Each row has a name. Each piece below is followed by the name of the row it came from, unless a question asks for something else. Each question is about the rows just above it. Places in a row count from 1.

[-16.0 -35.9  49.8 -75.6  26.1 -75.6] : Somol
[-58.2 -53.8 -18.9  13.1   4.5 -67.4] : vogug
[-46.6 -11.6 -10.4 -48.8 -41.0 -69.5] : nuge
[-15.9 -21.1 -26.6   9.2 -81.5 -43.7] : bil
[ 59.0 -21.1 -26.6   9.2 -20.7 -78.5] : rudu
[  0.6  34.6 -65.3  24.3 -65.7 -30.5] : Fep
[  0.6  34.6  34.6  24.3 -65.7 -30.5] : lotas
Count of [-16.0] in Somol: | 1
Print row Somol. | [-16.0 -35.9  49.8 -75.6  26.1 -75.6]
Print row rudu. | [ 59.0 -21.1 -26.6   9.2 -20.7 -78.5]
tags:
[9.1] -> z757
[24.4] -> z90
[24.3] -> z796
[-26.6] -> z588
[9.2] -> z882
Look up the entry of rudu at place 4 in the table: | z882

[ 48.8 -36.7  -5.2 -10.0   5.7  12.8 -81.7  11.1 -13.8  -9.0  52.1  26.8
  15.9  62.6 -45.0  22.9  -9.5 -31.4   5.9 -13.8 -17.7  11.3 -26.9  10.0
 -10.0  45.0   2.2   8.9  -6.1   8.6 -26.8  64.6  14.1   2.5] = rola
[ 44.2 -44.1   1.0  -8.3   0.9  13.0 -18.3  11.6 -18.3  -9.6  52.1  28.4
  20.5  64.4 -46.6  44.2  -3.5 -23.8   3.6 -14.8 -19.7  14.6 -27.2   6.9
  -7.4  42.3   3.8   1.5  -3.4   7.6 -26.5  64.0  14.8   7.8] = Sifer
[ 62.8 -31.1  19.5  -8.5   9.4  -3.8 -83.5  43.7  10.8  -8.0  80.8  18.4
  -7.2  70.0 -33.8  26.8  -4.3 -58.6   0.4 -45.9 -11.7  10.5 -56.6  12.7
 -38.9  21.1  47.5   9.8   9.5 -25.3 -30.9  64.4  14.4  17.5] = ruku
[ 44.2 -44.1   1.0  -8.3   0.9  13.0 -83.7  11.6 -18.3  -9.6  52.1  28.4
  20.5  64.4 -46.6  25.3  -3.5 -23.8   3.6 -14.8 -19.7  14.6 -27.2   6.9
  -7.4  42.3   3.8   1.5  -3.4   7.6 -36.8  69.2  11.9   8.1] = Bove
[ 53.9 -34.3   4.3  -9.5   4.3  10.5 -75.5  30.2  -3.7 -10.6  73.2  18.4
  -4.9  64.8 -38.3  29.1  -7.7 -41.7   2.7 -25.7  -7.7   8.2 -45.2  11.9
 -21.5  31.5  25.3   0.5  -4.4  -9.4 -33.4  56.5  12.8 -18.4] = febed
[ 44.2 -44.1   1.0  -8.3   0.9  13.0 -83.7  11.6 -18.3  -9.6  52.1  28.4
  20.5  64.4 -46.6  25.3  -3.5 -23.8   3.6 -14.8 -19.7  14.6 -27.2   6.9
  -7.4  42.3   3.8   1.5  -3.4   7.6 -26.5  70.2  14.2   6.9] = vopi
How many times does Sifer hold [-18.2]? | 0
Print row febed. | [ 53.9 -34.3   4.3  -9.5   4.3  10.5 -75.5  30.2  -3.7 -10.6  73.2  18.4
  -4.9  64.8 -38.3  29.1  -7.7 -41.7   2.7 -25.7  -7.7   8.2 -45.2  11.9
 -21.5  31.5  25.3   0.5  -4.4  -9.4 -33.4  56.5  12.8 -18.4]

[-51.3  15.9 -21.8 -24.7 -36.3 -54.2 -46.3]  Zeku
[-13.7  15.8  -4.1  31.0  67.3  35.6  37.8]  Redit
[-13.7  -4.1  -4.1 -13.8 -49.3  41.4  19.7]  gizo
[  6.9 -51.1  15.9  26.7  77.3 -17.9   3.2]  nis
[ -4.4  61.4 -25.9 -37.5 -94.8  -4.4 -21.7]  Fomo
[ 17.8   3.7  -3.7   1.8  31.1 -54.7 -33.4]  kapef
[-24.5 -36.3 -54.2 -46.3 -19.3  60.4  40.8]  momut
Table of tags by key:
[67.2] -> z453
[-49.3] -> z445
[-49.2] -> z700
[67.4] -> z932
[-13.7] -> z212
[67.3] -> z565
The tag of Redit, keyed by place 5: | z565
Which row holds this, read backwards? [-46.3 -54.2 -36.3 -24.7] | Zeku
Which row holds this, read backwards? [35.6 67.3] | Redit
Times [-4.1] occurs in gizo: | 2
Which row holds [ 15.9 -51.1] read backwards? | nis
Where do [-13.7  -4.1  -4.1 -13.8 -49.3  41.4  19.7] appear? | gizo
Count of [-13.6] in gizo: | 0

[-58.2  53.2 -61.1 -63.7  61.8  58.7 -58.7 -43.2  60.3  55.8 -56.2  51.1
  61.6  48.6  56.9 -61.1 -41.9  65.4 -55.8]  gil
[-58.2  53.2 -61.1 -63.7  61.8  58.7 -59.9 -43.2  60.3  55.8 -56.2  51.1
  61.6  49.6  56.9 -61.1 -41.9  65.4 -55.8]  Tudo
[ 56.6 -65.7  65.5  67.6 -59.0 -61.6  67.7  22.9 -59.3 -61.2  50.6 -59.6
 -54.4 -52.9 -56.3  64.9  13.1 -68.7  55.5]  Doda
[ 15.0  62.3 -59.4 -59.7 -67.8 -33.2 -57.1  57.9 -17.6  65.6  55.3  53.4
 -55.8  58.8 -49.5 -66.6  63.6  70.6  21.1]  kebo
[-50.2 -64.0  58.8  59.4  71.8  63.4  59.2 -64.3  64.9 -59.7 -67.9 -62.3
  65.6 -39.2  69.4  63.0 -59.7 -52.9 -52.5]  rimid
[-53.4  60.7 -65.5 -54.5  63.1  54.6 -67.9 -42.3  57.7  60.0 -57.4 -49.6
  63.2  52.1  58.3 -63.6 -36.4  60.9 -60.3]  tura
[ 56.3 -63.4  65.7  67.3 -64.2 -61.6  62.0  33.0 -68.4 -66.1  55.5 -58.9
 -60.1 -51.6 -65.8  65.8  28.0 -53.6  56.3]  zuk
[-58.2  53.2 -61.1 -63.7  61.8  58.7 -58.7 -43.2  46.4  55.8 -56.2  51.1
  61.6  48.6  56.9 -61.1 -41.9  65.4 -55.8]  Motet
Times [-49.5] occurs in kebo: | 1
tags:
[55.8] -> z672
[-65.6] -> z714
[-65.7] -> z160
[-61.1] -> z425
[-61.3] -> z725
[-61.2] -> z685
[55.9] -> z344
[-66.1] -> z261
Join Doda by its entry at place 10: | z685

[ 56.2 -50.0 -68.0  56.2 -45.7 -27.4  70.5  14.4 -68.0  56.2  78.6] -> gulof
[ 14.4 -37.2 -27.4  56.2  58.5  70.5  56.3 -45.7 -50.0 -68.0  -4.5] -> rimip
[ -4.6   4.6   4.0   3.1   5.2 -10.0  -4.1   8.5   5.8  -3.8   0.2] -> todi
[ 3.6 -3.7 -2.6 -2.4 -4.0  3.9  2.4 -4.2 -4.3  3.9  0.1] -> Ravu
Which row holds this, read backwards? [ 56.2 -68.0  14.4  70.5 -27.4 -45.7  56.2 -68.0 -50.0  56.2] | gulof
Print row Ravu. | [ 3.6 -3.7 -2.6 -2.4 -4.0  3.9  2.4 -4.2 -4.3  3.9  0.1]
Times [56.2] occurs in gulof: | 3
Print row todi. | [ -4.6   4.6   4.0   3.1   5.2 -10.0  -4.1   8.5   5.8  -3.8   0.2]

